Below are the code and all the weights of a small trained network. Each question names an input and a class and asks about switching units off, where a switched-off unit gives its printed mean instead of its output.

import numpy as np


def w(rows, s, z=0):
    codes = np.array(rows[::2]) - 128.0
    scale = np.full(codes.shape[1], s)
    scale[-1] = z or s
    return codes * scale


def f(y):
    return y / 2 * (1 + np.tanh(0.7978845608 * (y + 0.044715 * y**3)))


def log_softmax(a):
    a = a - a.max(-1, keepdims=True)
    return a - np.log(np.exp(a).sum(-1, keepdims=True))


def net(x, mask):
    res = np.array(x, float).reshape(1, 5) / 4 @ E
    y = f(res @ A[0][:, :-1].T + A[0][:, -1])
    res = res + np.where(mask, y, B[0][:, -1]) @ B[0][:, :-1]
    return log_softmax(res[-1] @ U[:, :-1].T + U[:, -1])


A, B = {}, {}
E = w([
[172,93,24,135,132,125,71,59],'x0',
[133,140,127,127,121,124,132,126],'x1',
[152,162,102,8,146,133,42,190],'x2',
[95,79,143,121,27,62,67,130],'x3',
[132,138,133,153,127,132,112,130],'x4',
],0.017)
A[0] = w([
[59,138,160,146,116,111,103,216,119],'N0',
[94,76,126,140,95,58,96,90,144],'N1',
[140,137,52,97,140,126,80,129,98],'N2',
[147,114,119,160,132,127,184,58,142],'N3',
[75,210,190,85,130,162,110,188,171],'N4',
[110,122,162,169,101,109,205,151,183],'N5',
[86,133,168,100,72,75,99,153,117],'N6',
[40,98,131,118,5,3,73,126,172],'N7',
[124,174,92,150,194,204,154,69,254],'N8',
[164,173,175,105,234,159,153,229,197],'N9',
[137,157,119,98,129,119,64,145,114],'N10',
[101,86,79,193,130,129,155,49,150],'N11',
[62,135,216,164,115,121,205,95,208],'N12',
[74,118,202,156,119,150,170,136,188],'N13',
[123,105,130,153,81,107,110,20,126],'N14',
],0.014,0.0098)
B[0] = w([
[76,23,107,100,159,194,160,130,170],'N0',
[108,128,214,198,113,133,96,133,189],'N1',
[220,166,151,155,201,178,32,189,173],'N2',
[104,141,80,110,120,102,117,43,186],'N3',
[121,29,78,99,58,86,215,169,193],'N4',
[179,166,169,148,175,182,94,157,189],'N5',
[73,93,154,78,110,208,101,139,185],'N6',
[103,77,203,153,85,172,91,126,254],'N7',
[124,207,5,94,165,114,158,65,215],'N8',
[170,77,57,178,103,101,181,168,213],'N9',
[137,114,151,77,139,173,117,152,170],'N10',
[74,165,130,160,113,57,128,70,205],'N11',
[204,183,150,135,143,179,89,137,214],'N12',
[197,168,153,118,188,193,73,137,189],'N13',
[108,123,205,164,144,63,99,110,187],'N14',
],0.011,0.034)
U = w([
[245,152,105,109,204,172,111,133,255],'0',
[149,117,227,138,166,187,40,182,96],'1',
[117,78,115,144,107,50,230,235,196],'2',
[21,28,152,59,89,184,150,139,63],'3',
[25,174,109,115,172,69,148,33,88],'4',
[74,85,221,191,65,29,113,61,18],'5',
],0.011,0.0041)

Each question gives the input, the list of numbers given to net, and the class t.
The units are the neurons (one row each of A and B). Each row of codes is followed by its name. A weight is (code - 128) times the scale printed after its matrix; where a second scale follows, it is the last column's (A, B and U).
mask holds one flag per neuron, in row order. A switched-off neuron (its flag False) gives its mean, the last column of its row in B, instead of its output. The means were averaged over made-up inputs and are rounded, as every weight is.
A unit's drop is (log p(t) with every unit on - log p(t) with that unit switched off) / (log p(t) with every unit on - log p(t) with every unit switched off).
most important unit: the unit with the biggest drop
k most important neurons: the k neurons with the biggest drops, biggest first
drop when u is switched off: that unit's drop, to one decimal
input [3,-8,0,-3,5], class 4: most important unit -> N12
input [-8,-7,5,0,-4], class 2: 3 most important neurons -> (N9 N4 N7)
input [-6,-5,7,1,3], class 3: 2 most important neurons -> (N0 N6)
input [-8,-3,7,0,-7], class 2: 2 most important neurons -> (N9 N4)
input [-8,4,1,1,2], class 3: 4 most important neurons -> (N4 N0 N2 N6)
input [-6,-3,4,0,3], class 2: 3 most important neurons -> (N9 N7 N4)
input [2,8,1,-1,-5], class 0: 2 most important neurons -> (N11 N7)
input [0,-6,-6,8,4], class 1: 3 most important neurons -> (N12 N5 N13)
input [0,4,-1,-1,8], class 0: drop when N11 is switched off -> 0.4
input [-2,-7,-1,-1,3], class 0: drop when N13 is switched off -> 0.0
input [0,-4,4,-8,-3], class 2: drop when N9 is switched off -> 0.4
